Below is a small trained network, with its code and all its weights. Each question gives an input and a class and asks what happens when units are switched off, that is, made to give their printed mean instead of their output.

import numpy as np


def w(rows, s, z=0):
    codes = np.array(rows[::2]) - 128.0
    scale = np.full(codes.shape[1], s)
    scale[-1] = z or s
    return codes * scale


def norm(h):
    return h / np.sqrt((h * h).mean(-1, keepdims=True) + 1e-5)


def f(y):
    return np.maximum(y, 0)


def log_softmax(a):
    a = a - a.max(-1, keepdims=True)
    return a - np.log(np.exp(a).sum(-1, keepdims=True))


def net(x, mask):
    res = np.array(x, float).reshape(1, 5) / 4 @ E
    u = 0
    for l in range(3):
        y = f(norm(res) @ A[l][:, :-1].T + A[l][:, -1])
        res = res + np.where(mask[u : u + 7], y, B[l][:, -1]) @ B[l][:, :-1]
        u += 7
    return log_softmax(norm(res)[-1] @ U[:, :-1].T + U[:, -1])


A, B = {}, {}
E = w([
[13,111,235,217,147],'x0',
[126,128,125,125,126],'x1',
[128,129,131,130,128],'x2',
[171,140,222,47,93],'x3',
[90,220,144,78,253],'x4',
],0.0027)
A[0] = w([
[121,68,146,172,80,44],'L0N0',
[147,80,34,115,187,53],'L0N1',
[57,230,141,112,127,138],'L0N2',
[132,82,238,116,143,153],'L0N3',
[176,80,100,121,48,177],'L0N4',
[103,252,121,111,200,5],'L0N5',
[112,145,121,126,91,31],'L0N6',
],0.0043,0.0021)
B[0] = w([
[151,55,142,124,175,176],'L0N0',
[100,212,159,116,86,190],'L0N1',
[159,24,154,130,182,207],'L0N2',
[74,182,140,163,105,215],'L0N3',
[101,77,113,71,193,251],'L0N4',
[158,3,92,92,187,205],'L0N5',
[151,123,122,127,109,128],'L0N6',
],0.0041,0.0027)
A[1] = w([
[177,179,244,69,79,14],'L1N0',
[123,147,18,206,159,3],'L1N1',
[93,154,68,143,192,82],'L1N2',
[164,164,231,69,175,78],'L1N3',
[108,131,82,253,172,118],'L1N4',
[161,183,147,140,198,22],'L1N5',
[156,128,71,97,108,179],'L1N6',
],0.0046,0.0018)
B[1] = w([
[35,102,43,76,51,200],'L1N0',
[89,104,126,2,40,204],'L1N1',
[112,70,94,81,134,210],'L1N2',
[99,82,46,93,123,237],'L1N3',
[61,139,189,71,77,255],'L1N4',
[144,93,127,129,172,157],'L1N5',
[143,180,209,199,164,248],'L1N6',
],0.0056,0.0022)
A[2] = w([
[147,23,106,216,1,187],'L2N0',
[173,72,122,202,93,115],'L2N1',
[189,161,59,91,125,168],'L2N2',
[112,147,75,83,93,84],'L2N3',
[206,178,110,87,78,160],'L2N4',
[22,103,215,165,190,249],'L2N5',
[212,176,53,116,167,36],'L2N6',
],0.0056,0.0017)
B[2] = w([
[143,162,95,84,245,219],'L2N0',
[162,136,141,84,203,151],'L2N1',
[119,101,194,195,106,193],'L2N2',
[114,118,96,184,45,174],'L2N3',
[3,162,151,214,143,176],'L2N4',
[223,178,101,159,65,255],'L2N5',
[190,202,193,240,54,173],'L2N6',
],0.0048,0.0052)
U = w([
[164,192,185,245,79,174],'0',
[181,69,107,74,251,214],'1',
[40,79,72,63,44,1],'2',
],0.013,0.00099)

Each question gives the input, the list of numbers given to net, and the class t.
The units are the neurons (one row each of A and B). Each row of codes is followed by its name. A weight is (code - 128) times the scale printed after its matrix; where a second scale follows, it is the last column's (A, B and U).
mask holds one flag per neuron, layer by layer. A switched-off neuron (its flag False) gives its mean, the last column of its row in B, instead of its output. The means were averaged over made-up inputs and are rounded, as every weight is.
A unit's drop is (log p(t) with every unit on - log p(t) with that unit switched off) / (log p(t) with every unit on - log p(t) with every unit switched off).
The circuit of an input: a set's keep is (log p(t) with only the set's units on - log p(t) with every unit switched off) / (log p(t) with every unit on - log p(t) with every unit switched off). Starting from the 12 units with the biggest drops (on a tie, the unit counted first), units are removed one at a time, each time the one whose removal leaves the highest keep (on an exact tie, the one counted first), for as long as the keep stays at least 0.8.
circuit, biggest first: the units of the circuit, biggest drop first
most important unit: the unit with the biggest drop
k most important neurons: the k neurons with the biggest drops, biggest first
k most important neurons of layer l: the k neurons of layer l with the biggest drops, biggest first
drop when u is switched off: that unit's drop, to one decimal
input [5,-5,4,7,-1], class 2: circuit, biggest first -> (L1N0)
input [-5,2,0,-4,5], class 0: circuit, biggest first -> (L2N6 L2N0)
input [-6,-1,2,-7,4], class 2: 2 most important neurons of layer 1 -> (L1N1 L1N2)
input [6,8,-1,-7,-7], class 1: circuit, biggest first -> (L2N0 L2N1)
input [2,-2,0,-5,4], class 2: 3 most important neurons -> (L2N0 L1N4 L0N4)
input [1,4,-3,7,-7], class 1: 2 most important neurons -> (L2N0 L1N4)
input [-6,7,-5,4,6], class 0: 2 most important neurons -> (L2N6 L0N4)
input [-5,-8,8,-3,-6], class 1: 4 most important neurons -> (L2N0 L2N1 L2N5 L0N4)
input [-4,-4,-4,-2,4], class 0: 2 most important neurons -> (L2N6 L0N4)
input [-6,5,3,-7,-8], class 1: 2 most important neurons -> (L2N0 L1N6)
input [6,-6,-6,-1,-7], class 1: 2 most important neurons of layer 0 -> (L0N0 L0N1)
input [5,-7,-5,-8,4], class 2: 4 most important neurons -> (L1N1 L1N2 L1N6 L1N4)
input [-7,-3,7,6,1], class 0: drop when L1N4 is switched off -> 0.2
input [4,-8,0,-2,-5], class 1: most important unit -> L2N0
input [5,-2,-8,0,-6], class 1: drop when L1N6 is switched off -> 0.2
input [6,-5,4,-2,-8], class 1: drop when L2N0 is switched off -> 0.9
